Below is a small trained network, with its code and all its weights. Each question gives an input and a class and asks what happens when units are switched off, that is, made to give their printed mean instead of their output.

import numpy as np


def w(rows, s, z=0):
    codes = np.array(rows[::2]) - 128.0
    scale = np.full(codes.shape[1], s)
    scale[-1] = z or s
    return codes * scale


def f(y):
    return y / 2 * (1 + np.tanh(0.7978845608 * (y + 0.044715 * y**3)))


def log_softmax(a):
    a = a - a.max(-1, keepdims=True)
    return a - np.log(np.exp(a).sum(-1, keepdims=True))


def net(x, mask):
    res = np.array(x, float).reshape(1, 8) / 4 @ E
    y = f(res @ A[0][:, :-1].T + A[0][:, -1])
    res = res + np.where(mask, y, B[0][:, -1]) @ B[0][:, :-1]
    return log_softmax(res[-1] @ U[:, :-1].T + U[:, -1])


A, B = {}, {}
E = w([
[69,144,152,136,127,112,138,156,8,89],'x0',
[99,109,196,171,127,92,155,247,157,206],'x1',
[131,127,130,129,128,128,129,127,128,128],'x2',
[128,129,127,125,128,128,129,129,128,128],'x3',
[198,112,173,55,73,116,11,164,96,138],'x4',
[124,128,123,130,129,128,124,129,128,129],'x5',
[127,129,129,129,127,128,127,128,128,128],'x6',
[128,127,127,126,128,128,128,129,128,128],'x7',
],0.014)
A[0] = w([
[110,121,99,146,132,137,169,30,124,84,216],'neuron 0',
[139,140,136,121,136,124,128,121,128,126,117],'neuron 1',
[115,122,129,127,132,139,116,141,146,105,154],'neuron 2',
[133,115,171,129,108,127,56,164,131,142,62],'neuron 3',
[110,131,95,126,129,126,133,88,130,120,161],'neuron 4',
[136,127,127,119,122,118,122,111,144,108,131],'neuron 5',
[155,122,175,107,117,118,94,240,134,172,45],'neuron 6',
[88,133,153,187,137,122,176,191,166,160,125],'neuron 7',
[105,145,130,115,123,119,105,115,119,128,100],'neuron 8',
[106,129,139,136,122,123,133,134,70,111,152],'neuron 9',
[159,132,153,73,110,131,105,143,113,132,162],'neuron 10',
[98,109,141,146,132,125,170,166,153,126,110],'neuron 11',
[85,137,144,130,124,125,146,153,7,99,155],'neuron 12',
[124,121,126,136,131,124,148,133,127,142,109],'neuron 13',
[146,122,119,126,130,129,112,120,205,133,250],'neuron 14',
[99,122,127,126,132,131,119,135,111,119,130],'neuron 15',
[180,124,127,76,113,126,22,92,88,99,114],'neuron 16',
],0.022,0.011)
B[0] = w([
[121,142,136,121,188,111,131,140,229,19,252],'neuron 0',
[114,140,111,139,141,131,96,147,109,126,129],'neuron 1',
[112,132,144,126,107,122,123,126,158,130,134],'neuron 2',
[114,148,122,126,175,116,132,132,194,59,183],'neuron 3',
[146,126,132,136,138,122,139,129,171,73,179],'neuron 4',
[108,132,159,131,197,125,67,123,101,181,146],'neuron 5',
[116,140,117,126,181,118,194,121,238,3,220],'neuron 6',
[121,117,117,138,87,148,189,126,83,253,217],'neuron 7',
[137,113,89,126,94,126,141,141,112,82,138],'neuron 8',
[125,117,140,117,142,145,175,137,78,94,180],'neuron 9',
[157,123,155,124,145,131,47,127,109,109,185],'neuron 10',
[114,132,131,132,105,120,141,128,88,201,173],'neuron 11',
[108,146,156,136,143,117,194,123,4,64,233],'neuron 12',
[143,128,127,112,120,122,160,120,103,144,139],'neuron 13',
[141,116,92,124,99,131,62,121,250,200,209],'neuron 14',
[141,119,119,134,111,125,153,114,109,102,146],'neuron 15',
[148,111,128,130,62,142,49,133,25,209,231],'neuron 16',
],0.025,0.032)
U = w([
[140,130,77,110,192,116,105,103,254,88,229],'0',
[105,164,150,123,214,102,174,110,118,4,154],'1',
[117,94,69,148,70,167,145,109,169,241,109],'2',
[83,127,139,161,94,153,208,117,40,164,105],'3',
[180,82,92,105,68,165,28,102,138,170,101],'4',
[150,112,158,116,83,153,91,112,8,90,4],'5',
],0.0065,0.0033)

Each question gives the input, the list of numbers given to net, and the class t.
The units are the neurons (one row each of A and B). Each row of codes is followed by its name. A weight is (code - 128) times the scale printed after its matrix; where a second scale follows, it is the last column's (A, B and U).
mask holds one flag per neuron, in row order. A switched-off neuron (its flag False) gives its mean, the last column of its row in B, instead of its output. The means were averaged over made-up inputs and are rounded, as every weight is.
A unit's drop is (log p(t) with every unit on - log p(t) with that unit switched off) / (log p(t) with every unit on - log p(t) with every unit switched off).
The circuit of an input: a set's keep is (log p(t) with only the set's units on - log p(t) with every unit switched off) / (log p(t) with every unit on - log p(t) with every unit switched off). Starting from the 12 units with the biggest drops (on a tie, the unit counted first), units are removed one at a time, each time the one whose removal leaves the highest keep (on an exact tie, the one counted first), for as long as the keep stays at least 0.8.
circuit, biggest first: the units of the circuit, biggest drop first
unit that matters most: the unit with the biggest drop
k most important neurons: the k neurons with the biggest drops, biggest first
drop when u is switched off: that unit's drop, to one decimal
input [1,-1,-1,4,6,7,-8,3], class 5: unit that matters most : neuron 16
input [-1,0,7,-3,8,4,-7,1], class 4: 2 most important neurons : neuron 16; neuron 0
input [-8,6,3,8,0,-4,4,-3], class 2: 2 most important neurons : neuron 7; neuron 0
input [1,-8,4,-8,1,7,-8,6], class 5: 3 most important neurons : neuron 16; neuron 6; neuron 14
input [0,2,-1,1,7,8,-2,5], class 0: 2 most important neurons : neuron 6; neuron 12
input [-8,0,-5,0,8,2,-7,-4], class 4: 2 most important neurons : neuron 16; neuron 0
input [7,1,1,2,-5,-3,3,-5], class 3: 2 most important neurons : neuron 6; neuron 7
input [-3,-6,6,5,0,-1,-8,-2], class 0: 2 most important neurons : neuron 0; neuron 7
input [0,8,-1,0,-1,7,3,-5], class 2: 2 most important neurons : neuron 7; neuron 12
input [-6,3,8,2,1,-5,-5,2], class 0: 2 most important neurons : neuron 16; neuron 6
input [-6,5,-2,-2,0,-5,-5,-6], class 2: 2 most important neurons : neuron 0; neuron 7
input [-5,-7,-4,5,2,-5,7,0], class 4: drop when neuron 7 is switched off : 0.0
input [-2,2,-1,-8,-8,2,-7,0], class 2: drop when neuron 7 is switched off : 0.4
input [-6,-8,-8,2,3,5,3,5], class 4: drop when neuron 16 is switched off : 1.0
input [3,1,-7,-4,-3,-1,8,8], class 3: circuit, biggest first : neuron 6
